How the units are linked:
ψ: MD->PG, JN->ZM, TQ->HJ, JQ->TG, MG->DT, CZ->RT, JP->PM, PP->TQ, BM->DJ, RM->ZG, SJ->QS, MP->GH, ZG->QN, PG->TD, RT->FC, JR->CZ, QF->RP, SN->RQ, LG->SD, DM->HD, GT->DP, HN->LM, PC->TH, SM->QF, JG->NQ, FZ->JJ, TH->FS, NL->TC, BC->JQ, CH->FQ, ZF->SG, HL->HZ, FR->SR, DR->NJ, FG->TZ, TB->TL, DC->QL, MJ->MS, FL->RZ, SZ->FM, RH->JR, TG->BS, CT->SM, RZ->NS, MR->MH, JT->FL, ZD->GT, GM->BH, GH->DR, ZH->DM, MN->CQ, RN->MR, HH->RF, QQ->ZD, FB->MG, TD->GQ, PN->ML, HT->LL, GS->PB, PM->DG, QZ->TT, NQ->DS, RR->QZ, HP->ZZ, GQ->QQ, ZZ->FD, DG->PP, CL->DD, QR->TR, ZJ->ZF, NR->FH, LD->CH, GR->QD, CP->BR, TR->SZ, HQ->JT, FP->GG, GG->CT, QD->NL, BN->HS, JZ->CG, BH->NR, FM->PN, PF->JC, NZ->GP, NG->CJ, CG->GR, FS->RR, GP->JN, HZ->FB, LM->PF, PB->QR, TL->HN, QB->CP, MH->GZ, MS->FF, HJ->MN, TC->TB, CJ->PC, HD->HT, FC->FR, NT->MC, FQ->JP, LL->SJ, TT->FP, ZC->HL, DP->LG, FF->FG, MF->BM, LQ->RM, MC->BG, DD->RH, QN->CL, BG->ZH, RP->ZL, DJ->ZC, GZ->MD, NS->HP, SR->QB, BS->MP, ZL->MF, RQ->TP, HS->JG, TZ->ZJ, SD->MJ, BR->NT, JC->HH, FD->JZ, QS->FZ, DS->LD, RF->SN, ML->BN, QL->NG, CQ->GM, TP->GS, SG->DC, JJ->NZ, NJ->LQ, FH->BC, MM->HQ, ZM->RN, DT->MM
ξ: MD->GZ, JN->GP, TQ->PP, JQ->BC, MG->FB, CZ->JR, JP->FQ, PP->DG, BM->MF, RM->LQ, SJ->LL, MP->BS, ZG->RM, PG->MD, RT->CZ, JR->RH, QF->SM, SN->RF, LG->DP, DM->ZH, GT->ZD, HN->TL, PC->CJ, SM->CT, JG->HS, FZ->QS, TH->PC, NL->QD, BC->FH, CH->LD, ZF->ZJ, HL->ZC, FR->FC, DR->GH, FG->FF, TB->TC, DC->SG, MJ->SD, FL->JT, SZ->TR, RH->DD, TG->JQ, CT->GG, RZ->FL, MR->RN, JT->HQ, ZD->QQ, GM->CQ, GH->MP, ZH->BG, MN->HJ, RN->ZM, HH->JC, QQ->GQ, FB->HZ, TD->PG, PN->FM, HT->HD, GS->TP, PM->JP, QZ->RR, NQ->JG, RR->FS, HP->NS, GQ->TD, ZZ->HP, DG->PM, CL->QN, QR->PB, ZJ->TZ, NR->BH, LD->DS, GR->CG, CP->QB, TR->QR, HQ->MM, FP->TT, GG->FP, QD->GR, BN->ML, JZ->FD, BH->GM, FM->SZ, PF->LM, NZ->JJ, NG->QL, CG->JZ, FS->TH, GP->NZ, HZ->HL, LM->HN, PB->GS, TL->TB, QB->SR, MH->MR, MS->MJ, HJ->TQ, TC->NL, CJ->NG, HD->DM, FC->RT, NT->BR, FQ->CH, LL->HT, TT->QZ, ZC->DJ, DP->GT, FF->MS, MF->ZL, LQ->NJ, MC->NT, DD->CL, QN->ZG, BG->MC, RP->QF, DJ->BM, GZ->MH, NS->RZ, SR->FR, BS->TG, ZL->RP, RQ->SN, HS->BN, TZ->FG, SD->LG, BR->CP, JC->PF, FD->ZZ, QS->SJ, DS->NQ, RF->HH, ML->PN, QL->DC, CQ->MN, TP->RQ, SG->ZF, JJ->FZ, NJ->DR, FH->NR, MM->DT, ZM->JN, DT->MG
ω: MD->MR, JN->JJ, TQ->PM, JQ->NR, MG->HL, CZ->DD, JP->LD, PP->JP, BM->RP, RM->DR, SJ->HD, MP->JQ, ZG->NJ, PG->MH, RT->RH, JR->CL, QF->GG, SN->JC, LG->ZD, DM->MC, GT->GQ, HN->TC, PC->QL, SM->FP, JG->ML, FZ->LL, TH->NG, NL->CG, BC->BH, CH->NQ, ZF->FG, HL->BM, FR->CZ, DR->BS, FG->MJ, TB->QD, DC->ZJ, MJ->DP, FL->MM, SZ->PB, RH->QN, TG->FH, CT->TT, RZ->HQ, MR->JN, JT->DT, ZD->TD, GM->HJ, GH->TG, ZH->NT, MN->PP, RN->GP, HH->LM, QQ->PG, FB->ZC, TD->GZ, PN->TR, HT->ZH, GS->SN, PM->CH, QZ->TH, NQ->BN, RR->PC, HP->FL, GQ->MD, ZZ->RZ, DG->FQ, CL->RM, QR->TP, ZJ->FF, NR->CQ, LD->JG, GR->FD, CP->FR, TR->GS, HQ->MG, FP->RR, GG->QZ, QD->JZ, BN->FM, JZ->HP, BH->MN, FM->QR, PF->TL, NZ->QS, NG->SG, CG->ZZ, FS->CJ, GP->FZ, HZ->DJ, LM->TB, PB->RQ, TL->NL, QB->FC, MH->ZM, MS->LG, HJ->DG, TC->GR, CJ->DC, HD->BG, FC->JR, NT->QB, FQ->DS, LL->DM, TT->FS, ZC->MF, DP->QQ, FF->SD, MF->QF, LQ->GH, MC->CP, DD->ZG, QN->LQ, BG->BR, RP->CT, DJ->ZL, GZ->RN, NS->JT, SR->RT, BS->BC, ZL->SM, RQ->HH, HS->PN, TZ->MS, SD->GT, BR->SR, JC->HN, FD->NS, QS->HT, DS->HS, RF->PF, ML->SZ, QL->ZF, CQ->TQ, TP->RF, SG->TZ, JJ->SJ, NJ->MP, FH->GM, MM->FB, ZM->NZ, DT->HZ
ζ: MD->NZ, JN->HT, TQ->DS, JQ->HJ, MG->ZL, CZ->LQ, JP->BN, PP->NQ, BM->FP, RM->JQ, SJ->NT, MP->GM, ZG->TG, PG->GP, RT->RM, JR->NJ, QF->FS, SN->TB, LG->MD, DM->SR, GT->MH, HN->JZ, PC->TZ, SM->TH, JG->QR, FZ->BG, TH->ZJ, NL->NS, BC->TQ, CH->PN, ZF->LG, HL->SM, FR->QN, DR->NR, FG->ZD, TB->ZZ, DC->MJ, MJ->TD, FL->HL, SZ->RF, RH->DR, TG->MN, CT->PC, RZ->HZ, MR->QS, JT->ZC, ZD->MR, GM->JP, GH->BH, ZH->FR, MN->CH, RN->SJ, HH->NL, QQ->RN, FB->RP, TD->JN, PN->RQ, HT->CP, GS->LM, PM->HS, QZ->DC, NQ->TR, RR->SG, HP->MG, GQ->ZM, ZZ->DT, DG->JG, CL->MP, QR->JC, ZJ->DP, NR->DG, LD->FM, GR->FL, CP->RH, TR->HH, HQ->DJ, FP->NG, GG->CJ, QD->RZ, BN->GS, JZ->HQ, BH->PM, FM->SN, PF->GR, NZ->DM, NG->FF, CG->JT, FS->ZF, GP->HD, HZ->QF, LM->CG, PB->PF, TL->FD, QB->DD, MH->FZ, MS->GQ, HJ->LD, TC->HP, CJ->FG, HD->QB, FC->ZG, NT->CZ, FQ->ML, LL->BR, TT->QL, ZC->CT, DP->GZ, FF->QQ, MF->TT, LQ->BC, MC->RT, DD->GH, QN->BS, BG->FC, RP->RR, DJ->GG, GZ->JJ, NS->FB, SR->CL, BS->CQ, ZL->QZ, RQ->TL, HS->PB, TZ->GT, SD->PG, BR->JR, JC->QD, FD->MM, QS->MC, DS->SZ, RF->TC, ML->TP, QL->MS, CQ->FQ, TP->HN, SG->SD, JJ->ZH, NJ->FH, FH->PP, MM->BM, ZM->LL, DT->MF

The rows follow the links: the fewer symbols apart two units are, the more alike their rows tend to be.

Each row is also shifted at random along 4 hidden directions that mean nothing.

Some units, each with a row of numbers:
CG -> [ 10   1   0   3 -18 -37   0  -7  12  32  13   5  -3  19   9  10   3   6  10  -5   7 -11 -15 -11 -24  -3   1 -13 -11   5   9   3  -5]
DP -> [ -5  -6  10 -15  19  39  -2  -7 -13  -3  -6   5  28 -19  -6   5  20   0  -3  12  -6  12  47 -12   4   4  -1   3   6   1  14 -28  -2]
TB -> [-54  10   0  -3  -6   1 -13 -14  15  -3  -9   9   9  -8  14   0   3  15   6   7  -2 -22   0   1 -12   0  10  15 -12   0  -5   9 -15]
MF -> [-58   4  19   6  -9  25  13 -28   9 -10  -6   0 -15   9  -9 -14  -2  -2 -17  22 -17  -4 -23   2  20 -17 -21  -1 -14   7 -30   9 -12]
JT -> [  5   2 -13   5 -14   4  12 -16   0  -4  -2 -10 -18   9   0   7  -3  -7 -15  10   1  -1 -26   0  -8 -12   7  -3  -6  16 -13  20  15]
HZ -> [-14   8  17   0 -10   4  12 -22   6  -7  -4  -9 -26   8  -1 -16  -2  -7 -19  11 -14  -3 -23   5   2 -14 -10  -3 -11   0 -14  17 -11]
PG -> [  6 -14   8   1 -13  13   1  -9 -13  -2   9  -4  -2  15 -19   6   2 -10  -1  -2 -18  11  -8   2  12  16 -15 -17   0  26  -2   1   2]
TQ -> [ 30 -12  -9 -12  11  49   2  10 -23 -45 -21  15  14 -13 -26   6  14   5 -24  -4 -16   9   7 -10  16  -5 -19  -2 -11  -8 -21 -17 -10]
ZC -> [ 36   8   5 -11   4  11  19 -11 -10  -8  -6   0  14 -14   2  -3  16  17 -22  13   6   0  27 -13   3 -17   2   6  -2 -18   6  -8   0]
RQ -> [  2   2   0 -13   0  -9   0  10   2 -20  -6  10 -16 -10  10  -3  11   3 -11 -10  -5   3   0  -1 -18  -4   9  -1  -1   4   2   0  -5]
NJ -> [ 19  -2  -9   1  23   7 -12  11  -4  11  -3  -1  19  -9  -4   3  -1   0   7  -5  12   8   5  -6  -5  -4  -5   0   0 -29   9 -15  -5]
SM -> [ 13 -11  22  -8  -2  -5  22  -7  -8  16  11   6   1  10 -17  -1  19   3 -15   2  -5   2   9 -20   7  -7 -19 -16 -13  -6   2 -21  -5]
ZL -> [-26   8  18   1  -6  -7  15 -15  13  12   4   2  -4   3   5 -10   2   5  -2  16  -2 -16   5  -3   7  -6  -3   7  -6  -2  -6   0  -9]
QL -> [ -3  -5  12 -19  24   5  -1  -2 -16  -4 -11 -20   8 -20  -5 -14  21  -9 -13  -8  -4  -1  33   1  -6   6  25  11 -10 -17  22 -17  11]
MS -> [  7   4  18   9  -2  -1   5 -13   8  11   6 -11  -1   3  13 -13   2   7   9  10  -4  15   2   9   3  -2  -9 -12   6   5  10 -10   2]
CP -> [ -5   2 -10   3  -1  12   5   7  -3  -4  12  17  -5  -8  -6  12 -10   2   6   5  11   6  -3   3  18  15  -1   4  26  13  -5  13   9]
NG -> [ 21  -5 -16   1   8  23  14  -8 -23 -18 -10 -19  18 -14  -7   4  12  12 -15   6   8  10  14   3  14  -3  19   3  -1  -1   2  -8  41]
NR -> [ 46  -1  -9   4   5   3   9  20   7   1   4  13 -11  -2   0   9  -1  -7   7  -3   2   6 -10  -3  -5   0  -6  -6  11   7  -5  -9  -1]
QQ -> [-15   2   5   3  -6   1   0  -6  10  15   9   0   7  -1   9   5  -3  -4  23   9  -3  -8  17   6   4  20  11   8  13  26   8  -1   5]
FH -> [-23  -2 -20  19   1  45   4   2  11 -22  -9   9 -20   3  -8  10 -18 -14   2  17  -8  10 -42   9  13  -8 -18  -4   8  25 -40   9   5]
FR -> [-11 -13  16 -22  14  16  -6   9 -17 -10   6  13 -12 -10 -31  -2  10 -14 -15 -19 -14   9  -1  -5  10  20 -15  -5  -1 -10   2   0 -21]
SZ -> [ -4  -2 -25   5   1  -4   0  19   3 -12  -8   8   1   0  12  13  -3   2  -1   2  11   4   3  -5 -10 -15  12   1   8  12  -8  -3  19]
HD -> [ 24   2  -7   5   3   9   0   4 -10   2   8   2  13  -1   2   8 -12   5  -3  11  16  25  16  -5  13 -10 -14  -7  28  -8   8  -1   6]
LD -> [-28   2  -6   4   3  -7 -16  13   8  -7 -15   4  15   3   5  -4  -9   4   9  -4  -2 -19   7   1   0  -5   0  14 -13 -10 -11  -5 -13]
DM -> [ 25   9 -18  22 -11  -3   7   3   3   8  16   4   7   5  14  12 -23  14  12  17  26  18  -2   3  18  -7  -8  -5  38   8   1  12  19]
SN -> [ 31   1  10  -5 -14 -29   6   7   5  -9   6   8 -28   5  11  -7   9  10  -9 -17  -6  10 -21   1 -19  -4  -6 -19  -4   6   5   3  -9]
CQ -> [  5   8  12   4  -5 -32   0  20  31  12   8   8 -35   7  13 -11 -13 -17  24 -12 -10 -21 -22  15 -12  17   4   8   2  13  -5   8 -21]
DC -> [ -6 -10  28  -6   8  -2   4 -12  -9  -2  -2 -25 -20   6 -13 -25  12 -16 -16 -11 -21  14 -13   9  -1  -1  -8 -17 -18  -6   7  -8   0]
MG -> [  1  11   7 -19  10   4   6  -9  -1  -5 -12  -7  -3 -18   6  -8  10  -8 -18   7   0 -13  24  -5 -15  -7  24  21  -5 -14  10   4  -5]
BN -> [-41  -4  -1  -5  11 -17 -17  20  11   5 -11   4   0   7   6  -3  -3 -16   5  -8  -3 -11  11  -7 -18 -11   4   5 -10  -6  -1 -11 -12]
HJ -> [ 20  -8  -2  -6   4  28   2  12  -7 -31 -12  13  -4  -5 -17   1   7  -2 -11  -7 -18   3  -8  -2  11   1 -16  -2  -8   0 -20  -8 -14]
RZ -> [  8  -7 -19   6 -15  21  12 -18 -11 -10  -4  -6 -10  15 -14  17   1  -6 -23  11  -3   9 -32  -8  -3 -19  -7 -15 -10  19 -21  13  18]
RR -> [ 22  -9   4  -2  -2 -23  20   2  -8  20  12  -8  -1   7  -8   3  12   0  -2  -7   6  -6   8  -7   2   7  12  -7  -7   5  11 -11  22]
BR -> [-11   8  13  -1  -3 -31  -1  14  16  24  24  13 -24   2   9  -1 -13 -12  20  -6   8  -5  -5   7   0  23   2   4  25  10  10  14 -10]
ZF -> [ 33   3  16   9  -4 -26  10  -9   4  13   8 -24 -10   5  14 -19   3   7   5  -5   0  11  -8  14  -2   1   3 -13   0  -3  18  -5  13]
JZ -> [-27 -19   6 -17   4  27  -7 -16 -17  -2  -9   6   2   9 -29  11  21 -15 -28  -3 -18   9  -9 -25 -15 -16 -23 -21 -30  -2  -9 -10 -17]
QD -> [-18   8 -35  13 -14  17   0 -17   4  -5  -8  11  31  -6  13  26  -2  32   8  22  20 -14   1  -6  -1 -11  15  13   1  10 -13  10  21]

Complete each set of four: the symbols that take the first to the second take the third to the fourth, perhaps in another order.
Answer with the unit's name.
A [-27   1  34 -19  -4 -21 -12  -6  10  -1  -2  10 -19   1   3 -20  17   0  -9 -19 -23  -6 -10  -2 -23   1 -13  -9 -24 -11   8  -1 -42]
B [  4  -6  10  -6 -12 -29   3  -8   6  25  10  -6 -28  23  -4   2   4 -22  -8  -9  -8  -4 -27  -9 -28  -6  -3 -17 -18   9   4   9  -8]
C [-14 -16   1 -19   6  21  -5 -11 -16   1  -7   4   5   4 -23  13  22 -15 -26  -2 -11   6   1 -26 -19 -14 -11 -14 -25  -5  -1 -10 -11]
D HL

A [ 60  -2  10 -14   3 -35   6  24  -8  21  27  16  -7  -6  -6   5   8   5   7 -24  13   4  12  -7  -3  26   1  -7  18 -11  29  -5  -7]
B [-14  -1 -21  22   8  29  -8  -1   5  -2  -6  -2   4   4  -6   7 -18  -1   8   9   6  13 -33   6  10 -13 -17  -6   2  -6 -22   3   6]
C [-18   6 -15  15  -8  16  -3   5  12 -29 -14   8  -4  -2   4  -1 -16   8  10   5  -9 -19 -21  17  17   4   0  16  -3  12 -31  14  -3]
D FM

A [ 20  10  19  -1 -10 -15  18 -15   7   7   4  -4 -13   4   6 -14   5   7 -12   8  -2  -4  -4  -2   0 -12  -7  -3  -6  -9   1   4 -10]
B [-16  -9   7  -6   4  27  19 -13 -13  -3  -2   6  13  -1 -20   4  17   5 -20  15  -5   0  16 -19  16 -11 -13  -4 -12  -3 -12 -16   3]
C [ -2   3 -14   0   6  16  -8  12  -1 -27 -19   9  22 -13   1   1  -1  12   4  -1  -2 -19  17   2  11   2   7  23  -7 -10 -13  -4  -7]
D JG

A [-26   3 -24  -5   1  10  -3  -9   2   6  -8   1  14  -7   5  21   2  -3  -1  12  12 -18  12 -12 -17  -6  27  18  -5   8  -2   8  13]
B [-44   2  18  -4   0 -32   9  -2  16  32  11  -3 -10   5   4  -6   3 -12  13   1   1 -31  12  -1  -5  15  20  15  -8   8   7  -3   1]
C [ 13   1  10   4   6   8   6 -13  -6  -5  -5 -20   4  -7   5 -14   8   8  -5   5  -3  16   6  10   6  -5   2  -6   0  -7  10 -10  13]
D NZ

A [ 10  -6 -11   7  18  22 -11   5  -7   1  -5  -1  14  -2 -12   3  -4  -1   0  -2   6  16 -12  -3   5 -10 -18  -9  -2 -24  -4  -9  -2]
B [ -4   5  -1   8  -6  -3   1  12  21 -10  -3  10 -24   3   4  -6 -13  -8  14  -4 -12 -16 -26  15   3  11  -2   9   0  16 -20  11 -12]
C [ -7  -4 -12  -2  -1  -5   2  15   3 -16  -6   8 -16   3   7   6   1  -5  -9  -6   0   8  -9  -3 -14 -13   3  -8   2  13  -8  -1   9]
D TB

A [ -4  -9   9  -6   2  27   2  -9  -9   1   2   3  14  -3  -9   7  11  -2   2  10 -11  11  21  -6   9   8  -8  -7   6  17   3 -16   1]
B [ -5  -5  18 -11  12  10  -9   3 -11   4   5   1  -2   4 -12  -7  -2 -18 -14  -1  -5  28  12  -9   5  -8 -28 -15  12 -15  10  -7 -20]
C [  0   4 -20  11  -3  -2  -8  12   3 -13 -14   6  25  -1   8   4  -9  19  10   0   7 -17   9   2   9  -5   5  16  -5  -9 -12  -3   1]
D JC

A [ -7   4 -31   9  -5  -3   4  14   8 -19  -8   8  -6  -4  19  13  -8   8   2   6  14   1  -4   2  -9 -11  19   7  12  20 -12   6  26]
B [-37  21  -8   7 -16 -16  -7  -6  26 -12  -5   8  -9 -12  33  -5  -8  22  15   5   4 -23 -11  18 -11   5  25  23   3  13  -6  24  -2]
C [ -6   0   0   1   4  12   1   5  -4   1  10  11  -2  -1  -4   7 -10  -5  -1   9   8  19   6  -4  12   0 -14  -5  26   4   0   2  -1]
D FC

A [ 51  -9   3  -6   2  11   7  18  -6 -18  -3  14 -10  -1 -16   1   9  -3  -9 -13 -14   7  -9  -6   3   2 -19 -12  -6  -2 -10 -13 -15]
B [ -5  17  -1   1 -14 -27  -4  -3  19  -2   0  10  -3  -9  29  -5   2  25  12  -3   6 -17  -4   9 -16   4  18  12   0   2   7  13  -7]
C [ 18  -5  17  10 -20 -31  27  -7   6  29  22   2 -13  27  -5  -1   4   8   1   2   1  -3 -18  -8   8  -3 -18 -23  -7  10  -2  -6   5]
D PG

A [-21  -3  13   4  -9 -35  15  -3  12  31  16  -5 -15  15   0  -4   0  -7  11  -1   1 -21  -6   1   0  11  11   0  -8  14   3   0  11]
B [-12  -5  28 -10   2  -6  -4  -3   7  23  11   1  -3   2   0  -5   9 -16  14  -2 -14  -1  20  -2  -6  19  -4  -5   2  13  17 -14 -16]
C [ -7   8  10  19  -9   1   6 -17  15  11   8  -8  -2   6  19  -8  -7  11  17  17  -2   9  -8  15   8   0  -6  -8  12  17   2  -1   8]
D SJ

A [  7  -3   4  10 -12 -10  25  -9   0  17  13   3   2  13  -5   6   6  12  -2  11   6  -5  -3 -10  13  -5  -8 -10  -4   9  -7  -7  14]
B [-26  -5  -1  11 -10  -9  19  -9   4  13   8  -7  -9  11  -6   3  -2  -2   4   7   0 -14 -14   4  11   7   9   0  -6  21 -11   5  25]
C [  7   3  -2  12   3 -12   1  17  25  18   9   7 -26   8   9   0 -14 -18  20  -2   0  -2 -26   7 -11   2  -5  -4  10  11  -7   2  -7]
D GM

A [-10  -6 -10  -2  -2  29 -12 -10 -23 -21 -11 -16  18  -3 -15   6  -5  -7  -6   2  -8   3  13   8  18  12   6  10   2   7  -3  11  10]
B [ -5   8   3 -11  27 -19 -25  15   3  19  -1  -3  18 -21   6  -8   0  -3  21 -18  14 -19  23   4 -12  20  22  25  -2 -39  26  -3 -16]
C [  6 -13  11   7   5  13   1   8   9   5   6   6 -34  20 -19  -4  -5 -26  -4  -6 -19  24 -47  -1  -3 -10 -41 -33  -6   6 -19  -8 -19]
D GS

A [ 33  -6   1  -2  13  -2 -11   7 -14   5   3  -2  10  -2 -17  -3   3   6  -2 -20   5  11 -11  -2   4   4 -16 -13  -8 -33   9  -7 -11]
B [ 28  -9 -15   8   1  39  12   9  -4 -26  -5  14 -11   0 -15  12  -3  -4  -9   5  -8  16 -26  -1  13  -8 -22 -12   5  15 -29  -5   4]
C [ -3   6 -21  17  12  11  -6   9  14  11  -2   3   4  -4   9   8 -17  -3  19  10  15   2 -14   5  -1  -7   0   5  12  -3  -9   0   8]
D DG

A [ -7  -6  11 -15  -2  -3  -8 -10  -4   6  -1  10  10   2  -8   3  21   8 -11  -7  -8   0   4 -19 -19  -8 -14 -12 -23 -13   7 -12 -23]
B [ 34   3  -2  -5 -11 -29  10  -4   2  19   8  -8 -17  11   6   6   3 -11  -7  -4   6  -6 -11  -8 -25  -6  13  -6  -6   5  10   9   6]
C [ 30   5 -14   9  -7 -16   0   9  -2   3  15   5   2  -5  -1   7 -10  20  16 -11  18  -6 -15  12  15  23   8   6  14  -4   4  17  12]
D DR

